Below are the code and all the weights of a small trained network. Each question names an input and a class and asks about switching units off, where a switched-off unit gives its printed mean instead of its output.

import numpy as np


def w(rows, s, z=0):
    codes = np.array(rows[::2]) - 128.0
    scale = np.full(codes.shape[1], s)
    scale[-1] = z or s
    return codes * scale


def norm(h):
    return h / np.sqrt((h * h).mean(-1, keepdims=True) + 1e-5)


def f(y):
    return y / 2 * (1 + np.tanh(0.7978845608 * (y + 0.044715 * y**3)))


def log_softmax(a):
    a = a - a.max(-1, keepdims=True)
    return a - np.log(np.exp(a).sum(-1, keepdims=True))


def net(x, mask):
    res = np.array(x, float).reshape(1, 3) / 4 @ E
    u = 0
    for l in range(3):
        y = f(norm(res) @ A[l][:, :-1].T + A[l][:, -1])
        res = res + np.where(mask[u : u + 9], y, B[l][:, -1]) @ B[l][:, :-1]
        u += 9
    return log_softmax(norm(res)[-1] @ U[:, :-1].T + U[:, -1])


A, B = {}, {}
E = w([
[114,32,194,149,95],'x0',
[165,90,183,59,164],'x1',
[147,33,60,33,3],'x2',
],0.0055)
A[0] = w([
[222,138,148,50,117,250],'0.n1',
[88,240,72,224,144,251],'0.n2',
[42,49,152,184,111,117],'0.n3',
[167,188,254,83,141,154],'0.n4',
[173,121,213,88,199,206],'0.n5',
[107,123,39,117,102,192],'0.n6',
[144,194,231,204,171,67],'0.n7',
[114,121,190,73,113,85],'0.n8',
[57,97,175,176,106,160],'0.n9',
],0.0065,0.0017)
B[0] = w([
[205,75,82,110,173,172],'0.n1',
[156,180,201,167,136,255],'0.n2',
[143,117,2,186,108,154],'0.n3',
[128,64,93,45,195,166],'0.n4',
[117,32,164,133,145,176],'0.n5',
[185,97,125,81,99,169],'0.n6',
[80,104,166,91,102,208],'0.n7',
[149,158,132,117,152,133],'0.n8',
[113,134,61,164,195,150],'0.n9',
],0.0059,0.0062)
A[1] = w([
[121,31,185,86,180,189],'1.n1',
[58,100,63,207,98,139],'1.n2',
[149,169,135,31,147,104],'1.n3',
[100,95,186,196,234,144],'1.n4',
[169,112,236,129,15,232],'1.n5',
[165,197,161,81,229,198],'1.n6',
[51,205,150,233,142,4],'1.n7',
[227,37,119,2,122,141],'1.n8',
[123,174,135,117,197,106],'1.n9',
],0.0068,0.0011)
B[1] = w([
[93,210,136,174,191,194],'1.n1',
[149,111,120,188,96,148],'1.n2',
[103,143,170,147,86,145],'1.n3',
[72,77,118,20,125,203],'1.n4',
[121,253,131,124,197,153],'1.n5',
[174,88,233,84,101,192],'1.n6',
[166,77,71,93,46,199],'1.n7',
[198,195,64,70,122,254],'1.n8',
[123,49,166,151,135,153],'1.n9',
],0.006,0.0066)
A[2] = w([
[51,109,53,39,117,132],'2.n1',
[237,205,72,133,123,135],'2.n2',
[231,63,167,117,128,161],'2.n3',
[169,94,201,39,252,154],'2.n4',
[88,73,183,199,173,244],'2.n5',
[165,109,110,38,110,115],'2.n6',
[43,71,96,176,231,29],'2.n7',
[190,201,114,76,254,96],'2.n8',
[146,228,74,125,81,251],'2.n9',
],0.0069,0.0015)
B[2] = w([
[117,213,188,37,180,156],'2.n1',
[40,127,186,96,164,229],'2.n2',
[170,169,93,193,112,171],'2.n3',
[118,110,73,253,199,253],'2.n4',
[96,108,75,28,81,166],'2.n5',
[186,158,132,61,113,188],'2.n6',
[112,194,149,77,37,140],'2.n7',
[117,63,25,166,85,206],'2.n8',
[131,157,234,169,68,214],'2.n9',
],0.0068,0.006)
U = w([
[119,69,51,222,37,137],'0',
[210,211,102,38,53,254],'1',
[23,81,111,54,67,5],'2',
[96,224,247,184,64,116],'3',
[12,71,188,160,216,162],'4',
[179,80,9,122,222,123],'5',
[196,150,180,218,185,30],'6',
],0.015,0.0025)

Each question gives the input, the list of numbers given to net, and the class t.
The units are the neurons (one row each of A and B). Each row of codes is followed by its name. A weight is (code - 128) times the scale printed after its matrix; where a second scale follows, it is the last column's (A, B and U).
mask holds one flag per neuron, layer by layer. A switched-off neuron (its flag False) gives its mean, the last column of its row in B, instead of its output. The means were averaged over made-up inputs and are rounded, as every weight is.
A unit's drop is (log p(t) with every unit on - log p(t) with that unit switched off) / (log p(t) with every unit on - log p(t) with every unit switched off).
The circuit of an input: a set's keep is (log p(t) with only the set's units on - log p(t) with every unit switched off) / (log p(t) with every unit on - log p(t) with every unit switched off). Starting from the 12 units with the biggest drops (on a tie, the unit counted first), units are removed one at a time, each time the one whose removal leaves the highest keep (on an exact tie, the one counted first), for as long as the keep stays at least 0.8.
units of the circuit, in order: the units of the circuit, biggest drop first
most important unit: the unit with the biggest drop
top k neurons: the k neurons with the biggest drops, biggest first
top k neurons in layer l: the k neurons of layer l with the biggest drops, biggest first
drop when u is switched off: that unit's drop, to one decimal
input [6,5,5], class 1: units of the circuit, in order => 1.n8
input [-6,2,-2], class 6: units of the circuit, in order => 1.n6, 2.n4
input [3,-2,-2], class 0: top 3 neurons => 0.n3, 1.n2, 1.n7
input [4,-2,-2], class 0: top 2 neurons in layer 1 => 1.n2, 1.n7
input [-3,-4,-7], class 4: units of the circuit, in order => 1.n8, 1.n4
input [-5,6,-7], class 4: units of the circuit, in order => 1.n8, 1.n4
input [-8,2,-7], class 4: top 4 neurons => 1.n8, 0.n7, 1.n4, 0.n3
input [5,-4,-8], class 2: top 2 neurons => 2.n5, 1.n7
input [-8,6,-2], class 5: top 2 neurons in layer 2 => 2.n8, 2.n9
input [7,1,0], class 2: top 2 neurons => 2.n4, 2.n7
input [4,-7,-6], class 0: top 3 neurons => 1.n7, 0.n3, 2.n2
input [-2,4,-3], class 4: top 4 neurons in layer 0 => 0.n6, 0.n7, 0.n3, 0.n5
input [8,0,0], class 0: top 2 neurons => 0.n3, 1.n2
input [1,-4,4], class 1: top 4 neurons => 0.n2, 0.n6, 1.n1, 2.n4
input [-8,1,-2], class 6: most important unit => 1.n6
input [-5,4,-3], class 4: top 2 neurons => 0.n6, 1.n7
input [6,-2,-3], class 2: top 2 neurons => 1.n4, 2.n4
input [4,0,0], class 0: top 2 neurons => 0.n3, 1.n2
input [3,-2,-8], class 4: top 2 neurons => 2.n4, 0.n2
input [4,-1,-1], class 0: units of the circuit, in order => 0.n3
input [-3,-4,-8], class 4: top 2 neurons in layer 2 => 2.n9, 2.n5
input [1,5,3], class 5: drop when 2.n8 is switched off => 0.3
input [-1,-8,-1], class 3: drop when 0.n2 is switched off => 0.4
input [8,3,5], class 1: drop when 2.n4 is switched off => 0.2
input [-1,-8,6], class 3: drop when 0.n6 is switched off => -0.2
